Below is a small trained network, with its code and all its weights. Each question gives an input and a target symbol and asks what happens when units are switched off, that is, made to give their printed mean instead of their output.

import numpy as np


def w(rows, s, z=0):
    codes = np.array(rows[::2]) - 128.0
    scale = np.full(codes.shape[1], s)
    scale[-1] = z or s
    return codes * scale


def f(y):
    return np.maximum(y, 0)


def softmax(a):
    e = np.exp(a - a.max(-1, keepdims=True))
    return e / e.sum(-1, keepdims=True)


def log_softmax(a):
    a = a - a.max(-1, keepdims=True)
    return a - np.log(np.exp(a).sum(-1, keepdims=True))


def net(x, mask):
    ids = ['ΣΨαβγημπω'.index(c) for c in x.split()]
    T = len(ids)
    res = E[ids] + P[:T]
    u = 0
    for l in range(2):
        r = res
        for j in range(2):
            rows = slice(3 * j, 3 * j + 3)
            q, k, v = (r @ M[l][rows].T for M in (Q, K, V))
            z = softmax(np.where(np.tri(T) > 0, q @ k.T / 3**0.5, -1e9)) @ v
            o = O[l][rows]
            res = res + np.where(mask[u + j], z, o[:, -1]) @ o[:, :-1]
        u += 2
        y = f(res @ A[l][:, :-1].T + A[l][:, -1])
        res = res + np.where(mask[u : u + 8], y, B[l][:, -1]) @ B[l][:, :-1]
        u += 8
    return log_softmax(res[-1] @ U[:, :-1].T + U[:, -1])


Q, K, V, O, A, B = {}, {}, {}, {}, {}, {}
E = w([
[254,180,41,24,102,73,119],'Σ',
[222,87,184,197,92,68,145],'Ψ',
[66,253,185,181,11,108,28],'α',
[93,113,101,186,109,198,174],'β',
[76,37,71,131,70,149,151],'γ',
[194,127,193,172,225,233,58],'η',
[84,163,64,21,183,171,53],'μ',
[77,174,172,163,194,86,198],'π',
[42,81,124,120,156,44,178],'ω',
],0.0068)
P = w([
[131,187,62,171,135,146,173],'0',
[115,52,199,68,103,117,107],'1',
[123,140,154,131,121,155,161],'2',
[123,147,150,124,104,151,160],'3',
[145,91,90,157,155,59,3],'4',
[132,118,141,131,148,94,86],'5',
],0.0071)
Q[0] = w([
[176,174,70,44,175,55,40],'0.h1',
[122,101,177,206,103,110,1],'0.h1',
[91,179,83,28,174,178,186],'0.h1',
[136,136,125,152,165,145,167],'0.h2',
[137,151,128,184,192,156,187],'0.h2',
[129,126,111,153,165,110,167],'0.h2',
],0.0067)
K[0] = w([
[160,116,99,44,136,81,8],'0.h1',
[115,114,253,177,111,107,43],'0.h1',
[93,151,42,71,160,168,145],'0.h1',
[139,143,109,166,157,159,164],'0.h2',
[148,168,101,209,181,176,171],'0.h2',
[122,135,124,158,130,175,178],'0.h2',
],0.0072)
V[0] = w([
[218,108,110,125,69,160,89],'0.h1',
[117,169,3,104,167,150,190],'0.h1',
[145,94,54,80,129,132,53],'0.h1',
[153,163,117,133,189,202,184],'0.h2',
[89,53,115,151,92,126,146],'0.h2',
[95,55,183,79,106,17,62],'0.h2',
],0.0045)
O[0] = w([
[235,105,153,107,41,159,108,151],'0.h1',
[136,158,16,94,145,140,179,34],'0.h1',
[153,116,123,2,90,138,131,1],'0.h1',
[162,133,127,155,177,186,167,112],'0.h2',
[94,57,113,117,94,110,171,230],'0.h2',
[87,105,183,49,107,37,69,23],'0.h2',
],0.0044,0.00044)
A[0] = w([
[150,121,124,184,180,109,140,232],'0.n1',
[16,75,136,118,114,172,254,240],'0.n2',
[225,119,119,120,90,74,166,254],'0.n3',
[180,122,166,95,166,127,58,115],'0.n4',
[171,160,87,39,104,118,145,207],'0.n5',
[160,97,146,171,165,136,116,197],'0.n6',
[108,156,15,118,186,122,106,211],'0.n7',
[110,122,126,99,209,185,62,240],'0.n8',
],0.0066,0.0024)
B[0] = w([
[136,125,125,211,165,120,136,223],'0.n1',
[83,119,188,76,90,144,216,253],'0.n2',
[216,102,128,131,94,92,152,226],'0.n3',
[113,100,192,85,140,173,140,175],'0.n4',
[181,141,105,60,109,116,68,174],'0.n5',
[153,105,149,174,161,139,116,201],'0.n6',
[122,165,2,104,156,130,92,215],'0.n7',
[103,127,131,80,181,175,70,202],'0.n8',
],0.0073,0.0034)
Q[1] = w([
[136,42,168,230,139,107,43],'1.h1',
[205,139,43,167,101,35,84],'1.h1',
[82,131,46,130,194,135,14],'1.h1',
[71,187,152,66,106,165,128],'1.h2',
[40,189,214,174,64,103,178],'1.h2',
[84,120,64,203,154,86,2],'1.h2',
],0.0081)
K[1] = w([
[127,73,249,149,123,131,105],'1.h1',
[163,75,159,75,68,65,122],'1.h1',
[84,105,180,37,137,162,84],'1.h1',
[86,190,91,124,140,136,98],'1.h2',
[116,175,111,172,72,129,130],'1.h2',
[99,97,227,77,92,111,89],'1.h2',
],0.012)
V[1] = w([
[237,152,137,100,198,233,27],'1.h1',
[6,131,83,57,128,253,127],'1.h1',
[124,132,164,234,150,246,173],'1.h1',
[137,215,125,123,239,96,157],'1.h2',
[87,241,128,173,32,163,64],'1.h2',
[47,184,168,128,248,37,106],'1.h2',
],0.007)
O[1] = w([
[179,169,242,65,169,236,62,251],'1.h1',
[114,209,71,36,224,54,137,74],'1.h1',
[210,56,147,192,227,33,35,186],'1.h1',
[101,123,47,149,155,217,25,169],'1.h2',
[102,154,193,71,73,1,24,110],'1.h2',
[37,141,103,189,163,176,76,32],'1.h2',
],0.0071,0.0024)
A[1] = w([
[18,98,91,102,78,66,253,9],'1.n1',
[197,142,82,131,186,44,135,178],'1.n2',
[143,85,167,101,154,146,52,101],'1.n3',
[181,86,119,160,98,134,127,125],'1.n4',
[160,75,143,193,91,124,135,184],'1.n5',
[19,107,88,193,167,79,77,246],'1.n6',
[83,158,166,131,95,81,92,242],'1.n7',
[133,244,70,67,153,138,88,254],'1.n8',
],0.0067,0.00095)
B[1] = w([
[167,254,120,241,134,107,154,197],'1.n1',
[202,70,112,27,118,83,142,190],'1.n2',
[147,201,124,216,140,116,137,203],'1.n3',
[69,110,137,147,148,135,154,210],'1.n4',
[74,98,146,141,146,112,160,238],'1.n5',
[124,102,46,110,71,195,30,203],'1.n6',
[120,141,167,89,74,83,87,165],'1.n7',
[66,90,178,132,126,100,181,254],'1.n8',
],0.0066,0.0077)
U = w([
[226,167,109,67,27,240,148,178],'Σ',
[60,13,177,208,138,129,216,220],'Ψ',
[99,180,180,123,34,34,20,154],'α',
[220,6,78,12,183,42,112,201],'β',
[201,247,152,146,148,41,237,37],'γ',
[222,194,172,152,204,161,63,113],'η',
[4,151,163,61,202,134,163,172],'μ',
[80,33,38,121,113,222,15,7],'π',
[75,227,56,227,97,172,147,5],'ω',
],0.0028,0.0014)

Each question gives the input, a string of symbols that net reads in full, and the target symbol t.
The units are the heads (3 rows each of Q, K, V and O) and the neurons (one row each of A and B). Each row of codes is followed by its name. A weight is (code - 128) times the scale printed after its matrix; where a second scale follows, it is the last column's (O, A, B and U).
mask holds one flag per unit, layer by layer, with each layer's heads first. A switched-off unit (its flag False) gives its mean, the last column of its rows in O or B, instead of its output. The means were averaged over made-up inputs and are rounded, as every weight is.
A unit's drop is (log p(t) with every unit on - log p(t) with that unit switched off) / (log p(t) with every unit on - log p(t) with every unit switched off).
unit that matters most: the unit with the biggest drop
top k neurons: the k neurons with the biggest drops, biggest first
k most important neurons of layer l: the k neurons of layer l with the biggest drops, biggest first
which heads matter: for each layer, one digit per head in row order, 1 if its drop is at least 0.15 and else 0, layers parted by /
input η Ψ ω γ, target η: which heads matter	01 / 10
input α η η π, target α: unit that matters most	1.h2
input μ π Ψ η β, target π: top 2 neurons	[1.n6, 0.n2]
input γ Ψ η β η, target η: top 3 neurons	[0.n8, 0.n4, 1.n3]
input β γ β Ψ π, target γ: top 3 neurons	[1.n1, 0.n2, 0.n1]
input α μ γ, target α: which heads matter	00 / 01
input ω μ Σ γ β, target μ: which heads matter	00 / 10
input ω ω β, target ω: 2 most important neurons of layer 0	[0.n2, 0.n7]
input γ β ω μ β, target β: top 4 neurons	[1.n2, 0.n2, 0.n7, 1.n3]
input ω α α ω, target ω: top 4 neurons	[1.n1, 0.n2, 1.n6, 0.n7]
input ω μ Ψ γ, target ω: which heads matter	10 / 11
input Ψ ω η γ, target Ψ: which heads matter	00 / 10
input γ π π β, target γ: which heads matter	00 / 11
input β β γ β η, target η: top 4 neurons	[0.n4, 0.n8, 1.n3, 0.n6]
input γ η β γ, target γ: which heads matter	00 / 11
input μ β γ, target μ: which heads matter	10 / 10
input ω Ψ η π, target ω: top 4 neurons	[1.n1, 0.n2, 0.n7, 1.n6]
input γ π Ψ Ψ ω, target π: unit that matters most	1.n6
input β Σ γ, target β: which heads matter	01 / 10
input π γ Σ γ β, target γ: top 2 neurons	[1.n1, 0.n2]
input Ψ Ψ α π, target Ψ: top 2 neurons	[0.n2, 0.n7]
input Σ Ψ γ, target Σ: most important neuron of layer 0	[0.n5]
input η α Σ η γ, target α: which heads matter	01 / 01
input π Ψ Ψ α, target α: which heads matter	00 / 01
input β β μ π, target β: top 2 neurons	[1.n2, 0.n2]
input μ β α ω, target μ: 2 most important neurons of layer 0	[0.n7, 0.n2]
input Ψ α Ψ, target Ψ: 2 most important neurons of layer 1	[1.n5, 1.n4]
input α Ψ β π ω, target Ψ: top 2 neurons	[0.n3, 1.n5]
input μ α β, target μ: which heads matter	10 / 10
